Below are the code and all the weights of a small trained network. Each question names an input and a class and asks about switching units off, where a switched-off unit gives its printed mean instead of its output.

import numpy as np


def w(rows, s, z=0):
    codes = np.array(rows[::2]) - 128.0
    scale = np.full(codes.shape[1], s)
    scale[-1] = z or s
    return codes * scale


def f(y):
    return np.maximum(y, 0)


def log_softmax(a):
    a = a - a.max(-1, keepdims=True)
    return a - np.log(np.exp(a).sum(-1, keepdims=True))


def net(x, mask):
    res = np.array(x, float).reshape(1, 3) / 4 @ E
    y = f(res @ A[0][:, :-1].T + A[0][:, -1])
    res = res + np.where(mask, y, B[0][:, -1]) @ B[0][:, :-1]
    return log_softmax(res[-1] @ U[:, :-1].T + U[:, -1])


A, B = {}, {}
E = w([
[250,219,155,177,183],'x0',
[184,150,12,130,42],'x1',
[210,78,149,2,129],'x2',
],0.0099)
A[0] = w([
[186,79,153,85,118,52],'neuron 1',
[95,115,204,118,180,51],'neuron 2',
[91,89,129,114,85,88],'neuron 3',
[97,96,139,116,88,66],'neuron 4',
[175,140,179,162,96,72],'neuron 5',
[181,193,147,126,144,75],'neuron 6',
[140,137,132,99,126,253],'neuron 7',
[169,151,82,119,59,91],'neuron 8',
[63,86,98,93,74,113],'neuron 9',
[104,80,161,128,76,94],'neuron 10',
[171,161,151,156,120,128],'neuron 11',
[131,139,116,124,147,98],'neuron 12',
[86,160,111,198,129,123],'neuron 13',
[80,149,114,218,117,40],'neuron 14',
[163,94,139,96,128,68],'neuron 15',
[149,175,49,146,60,105],'neuron 16',
[90,173,133,204,107,78],'neuron 17',
[181,162,157,149,129,61],'neuron 18',
[111,118,255,130,178,83],'neuron 19',
[64,62,93,103,112,91],'neuron 20',
[100,94,127,100,106,85],'neuron 21',
[118,113,190,91,182,86],'neuron 22',
[157,129,53,126,101,105],'neuron 23',
[150,126,69,133,99,58],'neuron 24',
[85,113,181,144,182,83],'neuron 25',
[179,175,131,134,165,66],'neuron 26',
[231,170,158,157,165,131],'neuron 27',
[180,111,50,135,77,31],'neuron 28',
[153,57,138,67,116,94],'neuron 29',
[85,97,110,114,104,77],'neuron 30',
[112,107,189,165,147,116],'neuron 31',
[200,199,146,158,133,87],'neuron 32',
[208,82,155,63,118,69],'neuron 33',
[118,120,118,122,131,91],'neuron 34',
[185,130,153,26,130,116],'neuron 35',
],0.015)
B[0] = w([
[114,174,146,155,94,165],'neuron 1',
[161,168,114,99,110,176],'neuron 2',
[103,150,126,113,154,165],'neuron 3',
[103,174,114,111,143,148],'neuron 4',
[112,167,119,113,132,145],'neuron 5',
[91,152,113,115,148,172],'neuron 6',
[121,7,157,134,134,249],'neuron 7',
[162,132,126,100,116,184],'neuron 8',
[93,142,115,111,177,207],'neuron 9',
[102,141,123,111,140,160],'neuron 10',
[102,118,119,115,150,174],'neuron 11',
[125,146,133,124,130,129],'neuron 12',
[122,113,179,158,108,186],'neuron 13',
[116,182,169,176,79,166],'neuron 14',
[121,150,142,141,111,149],'neuron 15',
[172,127,133,90,107,200],'neuron 16',
[118,151,180,187,80,172],'neuron 17',
[96,182,104,112,162,156],'neuron 18',
[178,145,112,92,119,215],'neuron 19',
[92,148,96,118,171,194],'neuron 20',
[95,147,114,119,135,157],'neuron 21',
[161,153,120,111,115,180],'neuron 22',
[163,122,130,100,122,182],'neuron 23',
[153,203,115,98,100,153],'neuron 24',
[169,146,118,92,97,181],'neuron 25',
[95,175,109,117,170,165],'neuron 26',
[77,122,119,113,168,229],'neuron 27',
[167,186,122,97,100,172],'neuron 28',
[114,157,140,163,114,189],'neuron 29',
[108,161,127,115,148,158],'neuron 30',
[159,108,117,112,106,177],'neuron 31',
[94,146,110,108,161,193],'neuron 32',
[121,177,160,177,86,196],'neuron 33',
[121,139,108,125,121,129],'neuron 34',
[117,152,174,198,83,218],'neuron 35',
],0.018,0.016)
U = w([
[78,143,129,95,166,109],'0',
[126,149,160,197,71,105],'1',
[209,142,131,60,97,108],'2',
[130,5,147,137,141,250],'3',
[154,126,80,154,113,107],'4',
[144,100,97,153,122,103],'5',
],0.02,0.019)

Each question gives the input, the list of numbers given to net, and the class t.
The units are the neurons (one row each of A and B). Each row of codes is followed by its name. A weight is (code - 128) times the scale printed after its matrix; where a second scale follows, it is the last column's (A, B and U).
mask holds one flag per neuron, in row order. A switched-off neuron (its flag False) gives its mean, the last column of its row in B, instead of its output. The means were averaged over made-up inputs and are rounded, as every weight is.
A unit's drop is (log p(t) with every unit on - log p(t) with that unit switched off) / (log p(t) with every unit on - log p(t) with every unit switched off).
most important unit: the unit with the biggest drop
top k neurons: the k neurons with the biggest drops, biggest first
drop when u is switched off: that unit's drop, to one decimal
input [0,-5,-5], class 1: top neuron : [neuron 17]
input [-7,-8,7], class 2: top 2 neurons : [neuron 19; neuron 22]
input [3,4,4], class 1: top 2 neurons : [neuron 35; neuron 19]
input [-3,-8,-8], class 1: top 3 neurons : [neuron 17; neuron 14; neuron 13]
input [-2,2,-3], class 3: top 2 neurons : [neuron 35; neuron 33]
input [-6,1,8], class 1: top 2 neurons : [neuron 35; neuron 33]
input [2,1,-3], class 3: top 2 neurons : [neuron 35; neuron 33]
input [-8,8,5], class 0: top 4 neurons : [neuron 9; neuron 20; neuron 19; neuron 3]
input [-4,4,4], class 0: top 2 neurons : [neuron 9; neuron 17]
input [-4,-7,5], class 2: drop when neuron 19 is switched off : 0.1
input [-1,-5,-3], class 2: drop when neuron 33 is switched off : 0.0
input [1,-3,3], class 3: drop when neuron 17 is switched off : 0.1
input [-6,-3,8], class 1: drop when neuron 35 is switched off : 0.4
input [-3,-4,-1], class 2: most important unit : neuron 27
